The rows of each cloud lie close to a flat space through zero, with a little noise; how many dimensions that space has follows each cloud.
In the rows, 128 means zero.

nege, 8 rows:
[[110 124 121]
 [158 142 152]
 [176 141 161]
 [167 139 155]
 [109 119 119]
 [152 137 148]
 [169 139 156]
 [113 125 119]]
 -> 1

[[139 161 157]
 [134 137 138]
 [ 99 144 100]
 [147 160 164]
 [156  50 125]
 [129 149 138]
 [160 111 159]
 [128 127 129]
 [ 96 130  89]
 [136 107 127]
 [133 127 133]
 [119 141 124]
 [108 130 105]
 [136 154 150]
 [126 105 114]
 [127 132 129]
 [139 119 138]
 [114 194 144]]
 -> 2

[[137  96 122]
 [141  92 124]
 [149  77 128]
 [129 152 143]
 [121 153 135]
 [106 117  99]
 [127  83 101]
 [111 154 128]]
 -> 2

[[144 101 116]
 [127 111 108]
 [ 88 160 122]
 [ 86 166 125]
 [111 119 109]
 [131 130 128]
 [151  95 117]
 [158 114 136]
 [119 107  98]
 [122 168 156]
 [161 154 179]
 [169 140 167]
 [134 133 136]
 [151  97 114]
 [119 135 128]
 [126 104 103]
 [126 114 118]]
 -> 2

neb, 6 rows:
[[118 141 127]
 [114 147 117]
 [125 127 115]
 [105 161 121]
 [106 160 151]
 [111 153  68]]
 -> 2

[[148  90 111]
 [185 125 121]
 [120 125 123]
 [ 96  70 116]
 [152 160 136]
 [159 115 127]
 [128 127 128]
 [169 134 126]
 [121 155 139]
 [104 122 130]
 [123 158 135]
 [100 100 125]
 [124 158 138]
 [ 92 142 130]
 [112  71 118]
 [138 132 131]
 [127  76 110]
 [110 120 127]
 [115 123 126]
 [147 174 134]]
 -> 2

kiro (7 x 3):
[[118 180 105]
 [123 148 120]
 [136  80 147]
 [128 131 126]
 [137  75 150]
 [129 121 130]
 [133 101 140]]
 -> 1

kapu:
[[112 115 143]
 [166 153 113]
 [ 96 108 112]
 [128 138  88]
 [161 144 156]
 [131 132 114]
 [113 122 118]
 [114 124 112]
 [177 157 126]
 [134 140  77]
 [131 140  93]
 [116 122 128]
 [145 134 143]
 [101 113 119]
 [115 129 118]
 [141 142 121]
 [134 132 126]
 [140 129 167]
 [ 74 114  66]
 [ 97 115 119]
 [ 81  99 117]]
 -> 2

[[143 128 132]
 [ 71 109  79]
 [147 123 127]
 [150 115 119]
 [144 103  86]
 [149 129 135]
 [102 125 114]
 [168 117 123]
 [100 129 120]]
 -> 2

[[127 129 125]
 [152  72 140]
 [142  97 137]
 [151  78 140]
 [126 134 126]
 [113 156 121]]
 -> 1

[[124 143 125]
 [133 111 131]
 [134 116 134]
 [123 131 121]
 [108 182 111]
 [107 186 107]
 [132 126 126]
 [129 131 129]
 [134 115 131]
 [111 176 108]
 [134 112 135]
 [111 158 113]
 [156  62 148]
 [130 127 129]
 [143  98 135]
 [107 187 106]]
 -> 1

Nub, 6 rows:
[[137  60 138]
 [133  78 131]
 [130 109 130]
 [127 151 126]
 [131 105 134]
 [129 105 131]]
 -> 1

[[158 157 125]
 [124 123 128]
 [168 116 109]
 [140 136 126]
 [127 176 143]
 [127 104 120]
 [106 132 137]
 [166 167 124]
 [133  75 112]
 [175 159 118]
 [104 111 134]
 [130 114 123]
 [140 116 120]
 [ 79 121 146]
 [ 74 147 156]
 [126 143 134]
 [150 120 117]]
 -> 2

[[104 146 134]
 [100 151 133]
 [109 142 130]
 [150 110 124]
 [ 92 152 136]
 [103 146 138]
 [133 130 126]
 [114 137 129]
 [159 105 120]
 [168  96 118]
 [133 119 128]
 [ 72 171 141]
 [176  93 113]]
 -> 1

[[138 128 126]
 [153 133 128]
 [158 135 127]
 [184 139 126]
 [103 122 124]
 [143 129 129]
 [ 39 107 127]
 [155 133 126]
 [122 125 127]
 [147 133 127]
 [170 137 127]
 [ 93 122 127]]
 -> 1

[[145 112 165]
 [106 115  62]
 [147 104 154]
 [119 152 120]
 [107 152  94]
 [126 108 106]
 [115  91  71]
 [116 120  97]
 [124 117 109]
 [129  89 104]
 [127 123 123]
 [120 160 134]
 [119 111  91]
 [127 109 119]
 [128 123 128]
 [129 104 119]]
 -> 2

[[153 100  79]
 [131 125 123]
 [150 105  86]
 [130 127 124]
 [111 146 160]
 [169  85  51]
 [120 138 145]
 [129 124 125]
 [134 124 117]
 [137 118 112]
 [137 118 112]
 [108 148 166]
 [112 145 158]
 [116 140 148]
 [117 140 148]
 [110 145 162]
 [120 136 144]]
 -> 1

[[132 128 116]
 [108 128 189]
 [128 127 133]
 [135 130  99]
 [140 128  97]
 [132 128 108]
 [119 126 156]
 [122 128 147]
 [133 128 115]
 [139 128  97]
 [129 127 127]
 [130 128 121]
 [160 131  32]
 [137 129  98]
 [134 128 106]
 [141 129  87]
 [153 130  49]
 [129 128 128]
 [128 128 125]
 [116 129 163]]
 -> 1

Raveb:
[[103 159 127]
 [172  85 131]
 [ 92 159 130]
 [155 100 132]
 [129 131 128]
 [149 105 131]
 [128 128 127]
 [134 120 130]
 [127 133 128]
 [138 115 131]
 [149 108 129]
 [ 92 174 122]
 [ 68 195 125]
 [143 115 131]
 [ 77 180 125]
 [144 113 130]
 [132 125 124]
 [140 117 127]
 [137 124 129]
 [101 154 126]]
 -> 1

nomit (19 x 3):
[[138 181  83]
 [122 139 109]
 [159 152 156]
 [103  94 115]
 [139 133 140]
 [ 88  96  85]
 [112 112 111]
 [116 104 133]
 [156 166 134]
 [122 134 110]
 [129 114 145]
 [105 120  96]
 [145 117 164]
 [139 130 158]
 [108 134  89]
 [117 108 116]
 [135 130 142]
 [ 98 114  87]
 [126 116 136]]
 -> 2

Dus (13 x 3):
[[101 112 161]
 [ 79 106 184]
 [173 147  78]
 [126 126 133]
 [107 118 153]
 [124 125 133]
 [128 128 129]
 [ 80 105 181]
 [128 128 131]
 [131 127 127]
 [135 130 121]
 [130 130 124]
 [134 132 120]]
 -> 1

[[134 117 119]
 [169  84  59]
 [115 149 150]
 [125 148 133]
 [106 131 164]
 [135 113 113]
 [141 119 106]
 [113 164 154]
 [116 119 146]
 [153 116  87]
 [137 119 115]
 [135 137 119]
 [154  86  84]
 [143 120 103]
 [147 127 100]
 [143  98  99]
 [118 119 143]
 [134 107 115]
 [145 129 100]]
 -> 2

[[ 96 107 106]
 [138 103 101]
 [126 124 129]
 [144 164 173]
 [141 113 113]
 [139  88  83]
 [176 125 124]
 [140 115 110]
 [115 127 127]
 [ 96 135 133]
 [133 141 142]
 [ 92 126 127]
 [ 94 137 139]
 [163 112 110]
 [107 127 131]
 [166 133 136]
 [115 170 175]
 [176 124 122]
 [114 120 118]]
 -> 2

poze:
[[100 154 130]
 [107 151 134]
 [146 111 124]
 [130 128 130]
 [ 96 159 133]
 [156 102 121]
 [127 131 130]
 [ 71 191 138]
 [100 157 130]
 [129 128 127]]
 -> 1

[[115 106  71]
 [118 108 125]
 [133 139 122]
 [118 107  64]
 [124 120 144]
 [132 132 119]
 [130 135 133]
 [154 174  90]
 [118 109 105]
 [128 125 125]
 [152 171  97]
 [136 144  99]
 [113 100 134]
 [122 117  99]
 [145 155 136]
 [147 171 135]]
 -> 2

[[127 178 164]
 [129  96 103]
 [127 142 139]
 [129 110 115]
 [128 141 138]
 [127 142 139]
 [128  97 104]
 [126 170 160]
 [129  92 102]
 [126 169 159]
 [127 157 148]]
 -> 1

fupi:
[[114 114  81]
 [107 134 100]
 [111 146 140]
 [105 117  73]
 [ 96 146 106]
 [ 86 140  77]
 [152 122 155]
 [105 134 102]
 [144 118 136]
 [148 110 123]
 [129 123 124]
 [104 154 143]
 [120 129 121]]
 -> 2

[[147 108 118]
 [173  86 101]
 [137 123 124]
 [131  90 146]
 [122 130 133]
 [161 113 101]
 [ 94 134 160]
 [110 104 164]
 [130 124 130]]
 -> 2

nevun (15 x 3):
[[182 118 105]
 [171 132  82]
 [176 105 140]
 [126 121 134]
 [141 122 135]
 [156  93 171]
 [148 120 118]
 [117 131 134]
 [165 102 145]
 [142 129 111]
 [149 125 112]
 [132 119 145]
 [141 102 162]
 [155 118 123]
 [ 99 131 138]]
 -> 2

[[127 107 153]
 [102 107 154]
 [152 152 103]
 [145 115 145]
 [142 153 100]
 [153 133 124]
 [ 92 155  95]
 [124 110 148]
 [104 141 112]
 [136 114 147]
 [120 131 124]
 [126 113 145]
 [142 102 161]
 [188 113 148]
 [165  92 171]
 [ 97 145 107]
 [142 106 156]
 [108 125 131]]
 -> 2

[[181  80 110]
 [142 125 125]
 [127 125 128]
 [147 116 121]
 [153 102 118]
 [136 147 120]
 [106 130 139]
 [139 177 117]
 [125 150 127]
 [128 130 128]
 [112  94 141]
 [189 131  97]
 [169 111 112]
 [136 174 119]
 [171 129 107]
 [141 159 119]
 [144 123 119]]
 -> 2

kad (12 x 3):
[[158 161 120]
 [103  98 136]
 [ 95  93 139]
 [140 143 123]
 [118 117 132]
 [112 109 132]
 [114 118 130]
 [122 119 132]
 [ 71  69 144]
 [156 151 122]
 [152 152 123]
 [102 106 136]]
 -> 1

Loreg (19 x 3):
[[151 131 102]
 [113 130 131]
 [154 119 127]
 [142 122 130]
 [125 133 123]
 [112 147 112]
 [127 128 131]
 [114 148 104]
 [113 151 104]
 [112 140 118]
 [135 128 121]
 [192  82 154]
 [152 110 148]
 [147 104 155]
 [151 126 111]
 [178  75 168]
 [159  91 166]
 [145 115 134]
 [101 147 119]]
 -> 2

Nef:
[[172 149 126]
 [ 86 110 127]
 [167 143 127]
 [118 126 127]
 [ 88 107 128]
 [159 140 127]
 [107 124 127]
 [112 120 129]
 [157 143 127]
 [111 122 126]
 [164 141 122]
 [ 50  92 128]
 [105 118 133]
 [158 145 127]
 [104 118 128]]
 -> 1

tude, 19 rows:
[[102 123 134]
 [ 94 119 138]
 [ 79 116 142]
 [180 141 114]
 [102 123 135]
 [175 139 116]
 [ 78 115 140]
 [129 129 127]
 [148 131 122]
 [148 133 123]
 [132 129 128]
 [126 128 129]
 [176 141 115]
 [119 126 129]
 [ 70 114 144]
 [174 140 114]
 [155 135 120]
 [124 127 130]
 [ 64 113 147]]
 -> 1

dogu:
[[ 71 107 148]
 [127 129 128]
 [ 55 100 157]
 [137 132 125]
 [ 80 110 144]
 [122 127 130]
 [101 118 141]
 [124 126 129]
 [147 137 121]
 [188 151 105]
 [150 136 120]
 [141 131 125]
 [115 124 131]
 [ 87 114 142]
 [126 127 128]]
 -> 1

[[157  92 159]
 [149 131 126]
 [173 136 126]
 [140 110 144]
 [170 115 139]
 [ 99 158 103]
 [125 133 123]]
 -> 2

[[129 128 111]
 [131 125  96]
 [123 131 169]
 [132 126 128]
 [124 131 169]
 [130 124  89]
 [120 131 186]
 [136 125  77]]
 -> 1

fav:
[[121 145 114]
 [107 174  73]
 [116 142 100]
 [127 144 120]
 [117 140  97]
 [133 101 146]
 [127 102 138]
 [145 122 166]]
 -> 2

kel, 19 rows:
[[125  84  92]
 [128 130 128]
 [125 123 123]
 [130 158 149]
 [129 159 151]
 [126 116 116]
 [122  71  78]
 [131 125 126]
 [132 146 138]
 [126 116 123]
 [130 113 111]
 [130 108 105]
 [134 156 155]
 [123 126 124]
 [129 146 138]
 [132 172 162]
 [131 124 121]
 [134 191 176]
 [127 174 165]]
 -> 1

topuf (15 x 3):
[[116 127 145]
 [121 138 123]
 [110 153 109]
 [129 106 160]
 [112 126 158]
 [108 145 140]
 [122 156  99]
 [114 122 157]
 [136 113 139]
 [170 120  76]
 [133 113 146]
 [126 115 155]
 [144 110 144]
 [129 102 174]
 [ 95 121 191]]
 -> 2

[[125 158 141]
 [123 169 144]
 [125 158 141]
 [124 150 141]
 [126 108 118]
 [129 122 126]
 [130 105 115]
 [143  37  89]
 [127 130 127]
 [127 137 131]
 [125 140 132]
 [119 169 149]]
 -> 1

patag:
[[122 105 122]
 [139 128 127]
 [106 143 133]
 [123  93 122]
 [141 152 130]
 [131 130 128]
 [111  69 116]
 [124 153 139]
 [116 123 131]
 [141 165 132]
 [157 105 120]
 [148 207 145]
 [117  87 119]]
 -> 2

[[144 120 186]
 [133  47 129]
 [130 121 143]
 [140  97 170]
 [126 129 114]
 [130 114 128]
 [122 123 101]
 [120 162 123]
 [133 153 151]
 [119 148 115]
 [113 157  75]
 [142 132 155]
 [126 142 122]
 [124 104  95]
 [125 130 120]
 [134 132 146]]
 -> 2

kobav, 13 rows:
[[120 113 104]
 [115 142  77]
 [124  99 114]
 [141 131 183]
 [140 128 169]
 [133 116 150]
 [126 126 105]
 [125 143 108]
 [134 128 158]
 [131  92 158]
 [124 122 117]
 [118  91  81]
 [130 108 159]]
 -> 2

[[112 128 119]
 [ 90 129 120]
 [130 121 115]
 [152 140 176]
 [142 105  74]
 [148 128 129]
 [ 96 132 122]
 [176 111 103]
 [106 141 154]
 [100 135 140]
 [139 127 133]
 [185 116 122]
 [163 119 114]
 [160 127 134]]
 -> 2

[[ 99 109  87]
 [ 94 117  78]
 [127 138 124]
 [115 139 107]
 [169 114 186]
 [115 131 105]
 [115 124 109]
 [104 134  97]
 [112 139 102]
 [121 142 112]
 [ 98 133  84]
 [102 132  85]
 [134 102 131]
 [107 134 101]
 [101 147  92]
 [139 139 149]
 [123 128 119]
 [144 131 152]
 [134 129 136]
 [154 149 164]]
 -> 2

[[106 165 151]
 [121 139 134]
 [113 149 140]
 [133 120 121]
 [127 131 130]
 [ 92 185 163]]
 -> 1

moz (11 x 3):
[[110 126  97]
 [126 154 107]
 [119 119 114]
 [143 131 160]
 [119 144  99]
 [139 114 161]
 [115 158  65]
 [131 109 142]
 [140 148 151]
 [121 143 100]
 [141 115 177]]
 -> 2

gakon:
[[183 130 122]
 [143 125 128]
 [137 118 127]
 [142 121 129]
 [109 158 112]
 [143 150 118]
 [119 135 122]
 [111 173 107]
 [142 140 121]
 [105 146 122]
 [114 134 126]
 [ 93 118 136]
 [148 109 139]
 [137  53 168]
 [108 155 114]
 [121 157 110]
 [117 120 136]
 [179 103 138]
 [134  78 156]]
 -> 2

gote (18 x 3):
[[129 126 128]
 [124 138 121]
 [115 149 112]
 [127 129 126]
 [143 100 147]
 [122 140 119]
 [109 163 101]
 [127 129 127]
 [106 165 102]
 [100 177  94]
 [126 130 127]
 [154  81 163]
 [141 105 146]
 [156  77 163]
 [145  98 151]
 [117 151 112]
 [105 169  99]
 [137 111 139]]
 -> 1

[[120 121 130]
 [201 176 112]
 [160 150 121]
 [123 125 126]
 [113 118 132]
 [119 122 130]
 [ 70  89 141]
 [106 112 133]
 [149 143 123]
 [126 127 129]
 [109 114 132]]
 -> 1
